[[127 148 146 128 120]
 [129 136 128 155 122]
 [157 148 127 147 145]] ⇒ 146

[[119 122 147 123 137 123 125]
 [122 133 107 128 133 127 124]
 [122 130 121 117 122 125 125]] ⇒ 137

[[142 129  99 107 103 134 115]
 [135 124 105 113 104 133 131]
 [132 120 106 110 102 131 124]] ⇒ 103

[[147 141 102 146 137]
 [101 138 110 139 146]
 [114 138 112 151 120]] ⇒ 102

[[139 142 114 138 118 142]
 [140 150 115 143 112 140]
 [146 152  98 145 104 158]] ⇒ 138

[[138 116 113 116 151 150]
 [129 149 137 126 116 142]
 [131 150 137 126 119 147]] ⇒ 116
---
[150 146 139 146 126] Answer: 139
[147 131 133 151 116] Answer: 133
[140 103 147 130 128] Answer: 147
[156 132 154 150 121] Answer: 154
[105 140 135 136 113] Answer: 135
[138 155 157 147 108] Answer: 157
[105 111 138 100 139] Answer: 138
[131 126 120 150 126] Answer: 120
---
[[131, 135, 119, 126, 129, 122], [132, 134, 122, 127, 129, 119], [120, 128, 118, 150, 136, 118]] Answer: 131
[[128, 140, 124, 101, 107, 148, 114], [126, 139, 134, 124, 114, 144, 110], [134, 131, 142, 110, 119, 116, 128]] Answer: 128
[[141, 126, 131, 130, 134, 118, 133], [129, 126, 120, 121, 108, 130, 117], [133, 151, 143, 115, 141, 124, 133]] Answer: 141
[[152, 147, 146, 145], [107, 116, 111, 115], [120, 121, 132, 116]] Answer: 152
[[123, 132, 120, 105], [131, 154, 122, 117], [150, 111, 133, 135]] Answer: 123
[[129, 119, 133, 128, 127, 128], [130, 157, 116, 157, 100, 140], [120, 135, 133, 118, 137, 133]] Answer: 129
[[124, 144, 128, 131, 105, 116], [128, 116, 128, 145, 142, 123], [129, 121, 115, 109, 147, 115]] Answer: 124
[[98, 121, 142, 132, 107], [117, 127, 124, 131, 131], [121, 137, 135, 123, 115]] Answer: 98
---
Q:
[[109 106 129 137 107]
 [133 139 115 119 141]
 [143 145 115 110 145]]
A: 141

Q:
[[129 125 134 102 138 129]
 [120 127 123 129 131 125]]
A: 129

Q:
[[115 141 110 140 136 136 102]
 [126 130 125 130 129 129 124]]
A: 102

Q:
[[133 115 148 127 133]
 [117 150 132 127 148]]
A: 133

Q:
[[145 157 143 146 116]
 [117 100 103 127 134]
 [127 122 130 120 102]]
A: 134

Q:
[[119 128 101 157 136]
 [127 134 113 122 155]]
A: 136

Q:
[[ 99 131 138 124]
 [154 134 131 115]
 [122 121 123 118]]
A: 115

Q:
[[111 132 133 132]
 [152 153 134 153]
 [151 139 108 139]]
A: 153
---
[[126 139 122 137 142 132 122]
 [138 135 132  99 109 118 129]
 [124 124 127 144 139 134 126]] ⇒ 134

[[118 148 146 110 148 147]
 [145 110 114 123 149 139]
 [145 110 109 107 112 106]] ⇒ 112

[[122 149 114 115 108 158]
 [151 119 108 124 140 134]
 [154 142 112 127 146 158]] ⇒ 146

[[137 132 126 121 119]
 [125 117 137 134 116]
 [127 104 150 141 124]] ⇒ 141

[[146 101 101 148 141]
 [116 140 141 102 109]
 [130 123 123 127 126]] ⇒ 127

[[114 153 125 117 153 115]
 [123 126 125 103 139 120]
 [117 147 126 118 146 118]] ⇒ 146

[[157 140 130 114 154 136]
 [104 105 114 115 106 119]
 [138 136 132 125 138 130]] ⇒ 138
---
[[133 131 105 117 133]
 [121 144 147 137 121]
 [115 158 133 127 115]] => 127

[128 156 126 125 125 148 117] => 148

[155 121 156 110] => 156

[117 132 132 104 128 127] => 128

[121 123 103 126 103 125 116] => 125

[157 149 126 147 104 148] => 104

[153 108 136 106 152 143 129] => 143

[[121 138 134 132 147]
 [119 131 110 118 128]
 [142 107 130 127  99]] => 127
---
[[148 129 108 122 115]
 [113 118 107 118 125]] => 125

[123  98 144 122 129 122 116] => 123

[[120 148 108 149 103]
 [122 147 111 146 106]
 [122 145 125 124 142]] => 147

[111 142 153 135 121] => 135

[147 143 126 127 146 121 151] => 146

[[108 111 107 156 112]
 [122 118 119 145 138]
 [131 124 114 101 137]] => 138

[[113 129 140 116 138 134]
 [150 138 113 151 108 106]
 [123 123 134 121 135 134]] => 140

[[119 114 102 116 134 130 136]
 [116 103 118 137 142 124 140]] => 137

[150 114 123 141 121 107 105] => 123

[137 130 134 128 152] => 134
---
[[141 128 135 128]
 [136 127 105 150]
 [125 109 138 126]] ans = 128

[[138 125 131 125 107 123 113]
 [117 121 113 135 147 127 147]
 [123 119 145 126 139 139 136]] ans = 113

[[153 106 118 154]
 [153 109 112 154]
 [118 132 125 124]] ans = 154

[[142 146 129 125 115 126 130]
 [146 132 116 124 123 149 119]
 [140 119 118 125 126 153 121]] ans = 130

[[124 139 140 119 116]
 [113 103 111 124 118]
 [122 138 139 118 116]] ans = 116

[[118 122 144 117]
 [128 127 119 128]
 [105 105 113 105]] ans = 117
---
[118 149 115 129 109 131] out 109

[[110 126 100 139 116]
 [130 131 143 134 142]
 [120 100 115 155 111]] out 139

[[115 144 104 112 106]
 [112 121 103 110 108]] out 112

[112 133 126 102 129 138] out 129

[127 117 126 113 153] out 113

[121 101 116 133] out 116

[[111 130 118 111 153 102]
 [130 146 125 125 142 135]
 [134 147 129 118 113 154]] out 153

[105 132 157 156 122 133] out 122

[[121 119 124 148 149 111 141]
 [123 126 121 144 142 128 136]] out 111
